[[114 129 120 129 128 127 133 118 124 135 123 136]
 [145 112 148 119 123 127 126 151 130 107 129 129]
 [136 118 136 122 133 118 129 135 143 115 134 132]
 [119 146 106 121 137 147 123 109 124 150 125 117]]
The third entry on the main diagonal?
A: 136
The 3rd largest entry?
A: 148
The entry in the top-left corner?
A: 114
The entry in the bottom-left corner?
A: 119
The entry directly below 126?
A: 129
The smallest entry in the last column -> 117
The entry in the top-right corner?
A: 136
The entry directly below the largest entry: 135
The entry just right of 151?
A: 130
The 5th entry, reading row by row is 128
The 2nd smallest entry?
A: 107
The entry directly below 145: 136
The bottom entry of the column that holds the smallest entry: 106
The 2nd entry on the main diagonal is 112
The third entry on the diagonal from the top-right corner is 115

Read these off the table that follows.
1) Report the first entry, reading row by row.
2) Report the fifth entry, reading row by row.
3) Report the bottom entry of the column that holds the smallest entry.
4) Report the smallest entry in the first column.
5) Report the entry just right of the smallest entry.
6) Report the entry in the bottom-right corner.
7) Report the third smallest entry.
8) Report the third entry in reading order.
[[153 140 100 144 119 128 154 132 128 118 148 132]
 [140 133 115 133 122 125 138 127 127 126 137 130]
 [122 125 134 127 131 128 126 129 129 130 122 128]
 [118 123 139 120 131 128 120 126 124 134 122 127]
 [129 129 127 129 128 128 130 128 129 127 129 128]
 [152 141 105 142 123 125 153 137 127 121 142 133]
 [127 129 128 124 130 129 127 129 126 128 127 126]
 [131 128 121 131 130 134 126 129 125 126 135 121]]
1) 153
2) 119
3) 121
4) 118
5) 144
6) 121
7) 115
8) 100

[[129 127 127 127 130 128 129 127 126 128 128 129 128]
 [126 129 125 128 125 127 123 126 129 128 127 127 128]
 [147 122 140 118 150 129 152 131 109 125 134 137 127]
 [124 122 131 123 125 131 129 126 129 128 123 120 123]
 [126 130 121 130 123 126 117 122 129 128 130 129 125]
 [124 118 134 117 130 127 139 132 122 126 116 120 137]
 [148 138 138 108 145 140 134 106 110 140 135 141 120]
 [137 130 131 118 137 131 132 117 116 131 130 133 124]
 [146 138 139 110 144 137 136 112 110 136 134 140 121]
 [145 123 135 121 147 125 147 130 110 122 134 137 126]
 [125 111 139 114 137 124 154 140 117 122 112 118 145]
 [132 119 121 130 131 120 129 127 121 119 132 128 119]]
Indices start at 0.
The entry in row 2 and column 0 is 147
The entry directly below the largest entry -> 129
The bottom entry of the column that holds the smallest entry is 127
Find the entry at row 0, column 2.
127
Find the entry just right of 111.
139
The entry in row 0 and column 0: 129
The entry in the bottom-left corner -> 132
The entry in the bottom-right corner is 119
Find the entry just right of the smallest entry.
110
The entry just right of 150 -> 129
The entry in row 1 and column 0 -> 126
Find the entry just left of the smallest entry.
134
The top entry of the column that holds the largest entry -> 129
The entry in row 2 and column 1 -> 122
The top-right entry -> 128
Find the entry at row 0, column 1.
127
Find the entry just left of 109.
131
Find the entry at row 2, column 2.
140
The entry at row 1, column 1 -> 129
The entry directly below the smallest entry is 117

Read these off the row that follows.
1) The entry just right of 137?
2) The entry just right of 109?
[123, 109, 136, 133, 137, 123, 146, 106]
1) 123
2) 136

Questions about the matrix below. Counting starts at 0.
1) Which number is the entry directly below 137?
2) Which number is the smallest entry?
3) Which number is the top-left entry?
4) Which number is the entry in row 0 and column 1?
5) Which number is the entry at row 0, column 2?
6) Which number is the top-right entry?
7) Which number is the top entry of the column that holds the smallest entry?
[[128 135 132 137 115 132]
 [131 121 129 126 127 125]
 [122 150 130 130 114 136]]
1) 126
2) 114
3) 128
4) 135
5) 132
6) 132
7) 115
